Here is a tiny trained network, its code and every weight. The questions are about switching its units off for an input and a class, where a switched-off unit gives its printed mean instead of its output.

import numpy as np


def w(rows, s, z=0):
    codes = np.array(rows[::2]) - 128.0
    scale = np.full(codes.shape[1], s)
    scale[-1] = z or s
    return codes * scale


def f(y):
    return y / 2 * (1 + np.tanh(0.7978845608 * (y + 0.044715 * y**3)))


def log_softmax(a):
    a = a - a.max(-1, keepdims=True)
    return a - np.log(np.exp(a).sum(-1, keepdims=True))


def net(x, mask):
    res = np.array(x, float).reshape(1, 3) / 4 @ E
    y = f(res @ A[0][:, :-1].T + A[0][:, -1])
    res = res + np.where(mask, y, B[0][:, -1]) @ B[0][:, :-1]
    return log_softmax(res[-1] @ U[:, :-1].T + U[:, -1])


A, B = {}, {}
E = w([
[186,99,173,76,119,58,88,9,38,124],'x0',
[44,215,175,108,132,181,39,124,96,127],'x1',
[95,65,183,25,54,153,135,200,129,71],'x2',
],0.013)
A[0] = w([
[134,181,216,83,73,101,88,74,45,137,223],'n0',
[215,140,110,155,103,57,110,46,118,134,237],'n1',
[168,62,86,231,168,90,162,78,124,159,189],'n2',
[151,117,112,90,101,84,167,99,67,125,155],'n3',
[48,136,161,76,99,247,89,189,122,90,252],'n4',
[76,144,210,43,109,125,61,76,80,116,194],'n5',
[185,151,148,188,185,80,121,103,105,192,156],'n6',
[107,93,151,110,114,213,181,180,199,115,165],'n7',
[168,135,189,44,157,118,111,88,114,62,168],'n8',
[106,101,178,64,26,161,121,211,165,47,194],'n9',
[182,80,61,68,116,133,116,69,80,138,198],'n10',
[218,32,161,81,94,46,153,113,95,84,217],'n11',
[49,162,138,124,131,251,121,220,191,117,225],'n12',
[109,241,119,254,207,167,73,102,164,165,191],'n13',
],0.0088,0.0046)
B[0] = w([
[60,180,153,59,126,18,84,72,114,181,220],'n0',
[191,142,179,97,167,84,196,128,110,145,220],'n1',
[142,102,147,187,220,194,241,98,138,82,209],'n2',
[111,35,150,146,125,95,162,88,192,145,182],'n3',
[158,177,49,107,87,154,63,190,69,108,215],'n4',
[63,164,128,40,16,23,95,50,79,195,216],'n5',
[185,140,122,138,218,138,192,68,116,124,193],'n6',
[171,82,104,149,95,209,112,212,104,106,185],'n7',
[94,107,128,127,7,40,190,100,146,201,191],'n8',
[222,61,103,37,91,159,134,190,58,44,227],'n9',
[120,52,192,170,115,73,196,96,172,190,196],'n10',
[173,27,211,80,146,55,198,168,154,49,250],'n11',
[131,118,1,147,15,234,69,234,137,142,218],'n12',
[91,199,58,220,187,206,122,56,112,184,231],'n13',
],0.0073,0.02)
U = w([
[161,171,97,139,214,161,152,72,95,124,249],'0',
[71,149,23,198,112,197,120,148,215,159,41],'1',
[120,86,167,48,76,82,142,99,114,138,190],'2',
[195,107,51,66,82,196,95,194,90,59,210],'3',
[81,179,145,89,95,101,111,100,137,186,32],'4',
[159,57,200,117,139,122,178,155,254,61,72],'5',
[58,206,81,80,93,142,57,117,67,121,85],'6',
],0.0089,0.0021)

Each question gives the input, the list of numbers given to net, and the class t.
The units are the neurons (one row each of A and B). Each row of codes is followed by its name. A weight is (code - 128) times the scale printed after its matrix; where a second scale follows, it is the last column's (A, B and U).
mask holds one flag per neuron, in row order. A switched-off neuron (its flag False) gives its mean, the last column of its row in B, instead of its output. The means were averaged over made-up inputs and are rounded, as every weight is.
A unit's drop is (log p(t) with every unit on - log p(t) with that unit switched off) / (log p(t) with every unit on - log p(t) with every unit switched off).
The circuit of an input: a set's keep is (log p(t) with only the set's units on - log p(t) with every unit switched off) / (log p(t) with every unit on - log p(t) with every unit switched off). Starting from the 12 units with the biggest drops (on a tie, the unit counted first), units are removed one at a time, each time the one whose removal leaves the highest keep (on an exact tie, the one counted first), for as long as the keep stays at least 0.8.
circuit, biggest first: the units of the circuit, biggest drop first
unit that matters most: the unit with the biggest drop
top k neurons: the k neurons with the biggest drops, biggest first
drop of u: that unit's drop, to one decimal
input [0,2,1], class 6: circuit, biggest first -> n11
input [3,3,-1], class 4: top 2 neurons -> n11, n9
input [2,4,5], class 6: top 2 neurons -> n5, n4
input [8,2,-7], class 0: top 4 neurons -> n6, n13, n2, n9
input [7,0,-6], class 0: top 2 neurons -> n6, n2
input [3,7,7], class 6: top 3 neurons -> n5, n4, n0
input [5,8,4], class 6: top 2 neurons -> n4, n11
input [-6,-4,0], class 3: top 2 neurons -> n13, n7
input [-5,-5,-5], class 0: top 4 neurons -> n2, n12, n6, n8
input [0,7,7], class 3: top 2 neurons -> n9, n12
input [3,5,3], class 6: top 4 neurons -> n11, n4, n1, n10
input [-2,0,-3], class 1: top 4 neurons -> n11, n1, n9, n0
input [5,5,0], class 4: top 2 neurons -> n9, n11
input [0,-6,-5], class 0: circuit, biggest first -> n6
input [2,3,7], class 3: top 3 neurons -> n9, n4, n10
input [-1,8,6], class 3: top 2 neurons -> n9, n12
input [6,-8,7], class 5: drop of n11 -> 0.7
input [6,-7,0], class 5: drop of n11 -> 0.0
input [6,-8,6], class 5: drop of n11 -> 0.3
input [2,-2,-3], class 0: drop of n0 -> -0.1
input [8,-8,5], class 5: unit that matters most -> n11
